Here is a tiny trained network, its code and every weight. The questions are about switching its units off for an input and a target symbol, where a switched-off unit gives its printed mean instead of its output.

import numpy as np


def w(rows, s, z=0):
    codes = np.array(rows[::2]) - 128.0
    scale = np.full(codes.shape[1], s)
    scale[-1] = z or s
    return codes * scale


def f(y):
    return np.maximum(y, 0)


def softmax(a):
    e = np.exp(a - a.max(-1, keepdims=True))
    return e / e.sum(-1, keepdims=True)


def log_softmax(a):
    a = a - a.max(-1, keepdims=True)
    return a - np.log(np.exp(a).sum(-1, keepdims=True))


def net(x, mask):
    ids = ['ΛΠΣΦΨΩαβδεηθμτ'.index(c) for c in x.split()]
    T = len(ids)
    res = E[ids] + P[:T]
    r = res
    for j in range(2):
        rows = slice(4 * j, 4 * j + 4)
        q, k, v = (r @ M[0][rows].T for M in (Q, K, V))
        z = softmax(np.where(np.tri(T) > 0, q @ k.T / 4**0.5, -1e9)) @ v
        o = O[0][rows]
        res = res + np.where(mask[j], z, o[:, -1]) @ o[:, :-1]
    y = f(res @ A[0][:, :-1].T + A[0][:, -1])
    res = res + np.where(mask[2:26], y, B[0][:, -1]) @ B[0][:, :-1]
    return log_softmax(res[-1] @ U[:, :-1].T + U[:, -1])


Q, K, V, O, A, B = {}, {}, {}, {}, {}, {}
E = w([
[152,116,154],'Λ',
[151,169,96],'Π',
[47,206,90],'Σ',
[200,210,219],'Φ',
[151,95,194],'Ψ',
[142,125,243],'Ω',
[129,87,251],'α',
[128,39,117],'β',
[52,152,148],'δ',
[132,16,19],'ε',
[196,126,15],'η',
[211,97,154],'θ',
[177,162,113],'μ',
[85,102,244],'τ',
],0.017)
P = w([
[140,108,45],'0',
[102,119,94],'1',
[132,151,138],'2',
[125,178,155],'3',
[139,196,164],'4',
[119,203,150],'5',
[114,201,212],'6',
[129,253,190],'7',
[95,240,140],'8',
],0.0044)
Q[0] = w([
[184,211,130],'h0',
[220,107,141],'h0',
[166,65,96],'h0',
[158,76,154],'h0',
[115,138,151],'h1',
[144,222,245],'h1',
[205,65,148],'h1',
[158,111,61],'h1',
],0.012)
K[0] = w([
[72,201,254],'h0',
[174,68,153],'h0',
[88,66,75],'h0',
[197,108,210],'h0',
[91,178,225],'h1',
[133,185,210],'h1',
[107,201,95],'h1',
[72,128,205],'h1',
],0.0074)
V[0] = w([
[28,232,46],'h0',
[186,123,41],'h0',
[204,63,69],'h0',
[139,198,111],'h0',
[149,127,60],'h1',
[1,120,115],'h1',
[114,113,156],'h1',
[112,204,110],'h1',
],0.0087)
O[0] = w([
[254,66,194,3],'h0',
[131,158,136,51],'h0',
[105,184,88,84],'h0',
[184,127,144,121],'h0',
[144,235,166,59],'h1',
[210,35,103,21],'h1',
[144,60,118,151],'h1',
[191,167,127,105],'h1',
],0.0072,0.0036)
A[0] = w([
[94,83,110,176],'n0',
[89,115,144,157],'n1',
[60,72,245,122],'n2',
[76,109,156,145],'n3',
[122,96,146,78],'n4',
[99,108,182,174],'n5',
[159,99,166,162],'n6',
[149,158,200,210],'n7',
[140,130,178,56],'n8',
[107,151,191,176],'n9',
[98,85,106,176],'n10',
[149,128,189,85],'n11',
[140,94,178,155],'n12',
[105,109,167,72],'n13',
[148,144,138,157],'n14',
[87,92,99,166],'n15',
[51,204,125,140],'n16',
[155,130,31,2],'n17',
[101,125,103,223],'n18',
[74,174,142,172],'n19',
[144,138,104,158],'n20',
[89,3,162,130],'n21',
[88,166,172,100],'n22',
[45,86,110,172],'n23',
],0.012,0.0041)
B[0] = w([
[98,87,119,174],'n0',
[105,209,131,177],'n1',
[171,149,91,254],'n2',
[107,186,121,190],'n3',
[183,157,156,141],'n4',
[164,114,94,199],'n5',
[108,159,62,162],'n6',
[174,47,149,211],'n7',
[89,119,125,149],'n8',
[196,136,113,209],'n9',
[125,60,90,170],'n10',
[75,88,115,162],'n11',
[114,139,75,173],'n12',
[131,190,68,157],'n13',
[74,50,135,149],'n14',
[112,118,92,175],'n15',
[115,130,210,233],'n16',
[254,190,118,147],'n17',
[102,189,99,183],'n18',
[124,60,170,214],'n19',
[143,160,103,144],'n20',
[129,138,140,210],'n21',
[130,129,158,190],'n22',
[103,120,119,217],'n23',
],0.0069,0.0092)
U = w([
[75,148,98,75],'Λ',
[63,214,158,183],'Π',
[150,39,95,255],'Σ',
[130,112,222,22],'Φ',
[105,162,127,90],'Ψ',
[109,169,143,57],'Ω',
[49,122,120,155],'α',
[15,71,87,196],'β',
[87,139,122,86],'δ',
[92,144,2,85],'ε',
[186,247,94,94],'η',
[139,192,136,65],'θ',
[99,173,117,63],'μ',
[156,113,88,98],'τ',
],0.0092,0.0025)

Each question gives the input, a string of symbols that net reads in full, and the target symbol t.
The units are the heads (4 rows each of Q, K, V and O) and the neurons (one row each of A and B). Each row of codes is followed by its name. A weight is (code - 128) times the scale printed after its matrix; where a second scale follows, it is the last column's (O, A, B and U).
mask holds one flag per unit, heads first, then neurons. A switched-off unit (its flag False) gives its mean, the last column of its rows in O or B, instead of its output. The means were averaged over made-up inputs and are rounded, as every weight is.
A unit's drop is (log p(t) with every unit on - log p(t) with that unit switched off) / (log p(t) with every unit on - log p(t) with every unit switched off).
The circuit of an input: a set's keep is (log p(t) with only the set's units on - log p(t) with every unit switched off) / (log p(t) with every unit on - log p(t) with every unit switched off). Starting from the 12 units with the biggest drops (on a tie, the unit counted first), units are removed one at a time, each time the one whose removal leaves the highest keep (on an exact tie, the one counted first), for as long as the keep stays at least 0.8.
circuit, biggest first: the units of the circuit, biggest drop first
top k neurons: the k neurons with the biggest drops, biggest first
heads that matter: for each layer, one digit per head in row order, 1 if its drop is at least 0.15 and else 0, layers parted by /
drop of u: that unit's drop, to one decimal
input δ δ Ψ, target Σ: circuit, biggest first => (h1)
input Π Σ Π β Π Ψ η, target η: circuit, biggest first => (n17; h1)
input β η η Λ η δ δ δ Π, target Σ: heads that matter => 10
input Φ θ β β, target β: heads that matter => 10
input α β θ α Λ, target β: heads that matter => 11
input ε θ μ, target Π: circuit, biggest first => (h0; h1; n16)
input τ α θ, target β: circuit, biggest first => (h0; h1; n9)
input τ δ α ε Σ, target Σ: circuit, biggest first => (h0; h1)
input Λ Ψ Σ Σ Σ θ η μ, target Σ: circuit, biggest first => (h0; n7; n1)
input θ η η Λ η δ, target Φ: heads that matter => 11
input Ψ δ δ Π, target Σ: circuit, biggest first => (h0; h1)
input θ Ψ θ Π, target Π: top 2 neurons => (n16; n7)
input Π μ α θ η, target η: drop of n17 => 0.7
input τ τ Ψ, target ε: drop of h0 => 0.2
input δ Σ Λ Π δ δ α, target Σ: drop of h1 => 0.4
input Σ δ Π η Π Σ δ θ, target Σ: top neuron => (n7)
